Below are the code and all the weights of a small trained network. Each question names an input and a class and asks about switching units off, where a switched-off unit gives its printed mean instead of its output.

import numpy as np


def w(rows, s, z=0):
    codes = np.array(rows[::2]) - 128.0
    scale = np.full(codes.shape[1], s)
    scale[-1] = z or s
    return codes * scale


def f(y):
    return y / 2 * (1 + np.tanh(0.7978845608 * (y + 0.044715 * y**3)))


def log_softmax(a):
    a = a - a.max(-1, keepdims=True)
    return a - np.log(np.exp(a).sum(-1, keepdims=True))


def net(x, mask):
    res = np.array(x, float).reshape(1, 5) / 4 @ E
    y = f(res @ A[0][:, :-1].T + A[0][:, -1])
    res = res + np.where(mask, y, B[0][:, -1]) @ B[0][:, :-1]
    return log_softmax(res[-1] @ U[:, :-1].T + U[:, -1])


A, B = {}, {}
E = w([
[91,137,52,135,103,186,89],'x0',
[118,125,129,111,135,134,142],'x1',
[193,123,123,102,80,127,115],'x2',
[143,170,166,130,92,153,106],'x3',
[4,164,133,112,90,63,114],'x4',
],0.011)
A[0] = w([
[117,254,210,138,124,234,91,224],'neuron 1',
[192,207,208,160,151,26,202,15],'neuron 2',
[89,109,143,184,163,139,66,151],'neuron 3',
[82,206,129,104,75,55,86,177],'neuron 4',
[156,198,173,91,59,153,79,207],'neuron 5',
[171,146,128,136,152,115,146,68],'neuron 6',
[67,153,134,83,78,76,132,47],'neuron 7',
[140,169,158,90,138,103,153,20],'neuron 8',
[79,126,27,114,81,225,89,94],'neuron 9',
[111,195,72,180,111,163,58,76],'neuron 10',
[183,115,184,124,183,227,124,62],'neuron 11',
[71,139,146,112,49,122,143,2],'neuron 12',
[117,151,102,88,143,223,59,52],'neuron 13',
[105,137,128,174,105,205,99,17],'neuron 14',
[163,154,147,125,201,168,125,14],'neuron 15',
],0.0085,0.0044)
B[0] = w([
[194,17,85,37,208,74,175,224],'neuron 1',
[129,254,142,128,81,30,219,202],'neuron 2',
[178,114,69,123,163,106,91,159],'neuron 3',
[40,98,63,123,121,204,25,253],'neuron 4',
[89,103,141,74,223,129,66,211],'neuron 5',
[73,184,100,117,86,189,110,134],'neuron 6',
[71,67,169,230,112,181,40,198],'neuron 7',
[182,183,180,190,115,114,222,124],'neuron 8',
[210,250,221,100,139,32,202,230],'neuron 9',
[87,225,104,84,135,98,217,179],'neuron 10',
[52,75,89,200,53,219,82,204],'neuron 11',
[40,147,155,219,83,177,62,160],'neuron 12',
[172,128,195,168,38,92,172,166],'neuron 13',
[42,186,163,181,69,111,112,138],'neuron 14',
[28,176,126,178,81,192,85,143],'neuron 15',
],0.0066,0.0072)
U = w([
[156,255,164,175,39,88,186,9],'0',
[148,60,77,214,46,223,72,2],'1',
[164,111,96,108,156,139,119,226],'2',
[184,55,76,103,170,101,115,218],'3',
],0.0076,0.0025)

Each question gives the input, the list of numbers given to net, and the class t.
The units are the neurons (one row each of A and B). Each row of codes is followed by its name. A weight is (code - 128) times the scale printed after its matrix; where a second scale follows, it is the last column's (A, B and U).
mask holds one flag per neuron, in row order. A switched-off neuron (its flag False) gives its mean, the last column of its row in B, instead of its output. The means were averaged over made-up inputs and are rounded, as every weight is.
A unit's drop is (log p(t) with every unit on - log p(t) with that unit switched off) / (log p(t) with every unit on - log p(t) with every unit switched off).
The circuit of an input: a set's keep is (log p(t) with only the set's units on - log p(t) with every unit switched off) / (log p(t) with every unit on - log p(t) with every unit switched off). Starting from the 12 units with the biggest drops (on a tie, the unit counted first), units are removed one at a time, each time the one whose removal leaves the highest keep (on an exact tie, the one counted first), for as long as the keep stays at least 0.8.
units of the circuit, in order: the units of the circuit, biggest drop first
unit that matters most: the unit with the biggest drop
k most important neurons: the k neurons with the biggest drops, biggest first
drop when u is switched off: that unit's drop, to one decimal
input [4,-3,-1,-4,7], class 1: unit that matters most -> neuron 4
input [-3,5,-4,6,-8], class 1: 2 most important neurons -> [neuron 11; neuron 15]
input [-2,3,3,-2,4], class 1: units of the circuit, in order -> [neuron 9; neuron 1]
input [4,-3,-7,8,-2], class 3: 2 most important neurons -> [neuron 1; neuron 2]
input [8,8,-5,0,-8], class 0: units of the circuit, in order -> [neuron 9; neuron 13]
input [4,-8,-5,-6,8], class 1: 2 most important neurons -> [neuron 4; neuron 7]
input [-4,-6,1,7,4], class 3: units of the circuit, in order -> [neuron 1; neuron 5]
input [7,-3,-8,-1,6], class 0: 2 most important neurons -> [neuron 9; neuron 10]
input [-6,-7,-1,-6,8], class 1: units of the circuit, in order -> [neuron 4; neuron 7]
input [-4,1,-8,7,-2], class 3: 2 most important neurons -> [neuron 1; neuron 9]
input [-7,-1,6,-6,0], class 0: 2 most important neurons -> [neuron 2; neuron 1]
input [0,3,-6,7,-8], class 1: 2 most important neurons -> [neuron 11; neuron 15]
input [0,-4,0,8,5], class 3: 3 most important neurons -> [neuron 1; neuron 5; neuron 11]
input [2,-7,5,3,7], class 1: units of the circuit, in order -> [neuron 4]
input [-6,5,6,-4,8], class 1: 2 most important neurons -> [neuron 4; neuron 7]
input [-5,-2,-6,1,-6], class 1: 2 most important neurons -> [neuron 11; neuron 9]
input [-6,-5,-2,-8,-8], class 1: 2 most important neurons -> [neuron 11; neuron 9]
input [7,0,-8,1,4], class 0: drop when neuron 7 is switched off -> 0.0
input [-2,6,7,-5,6], class 1: drop when neuron 7 is switched off -> 0.1
input [2,-6,7,6,4], class 2: units of the circuit, in order -> [neuron 5]
input [-8,-7,-2,-5,-5], class 0: drop when neuron 2 is switched off -> 0.5
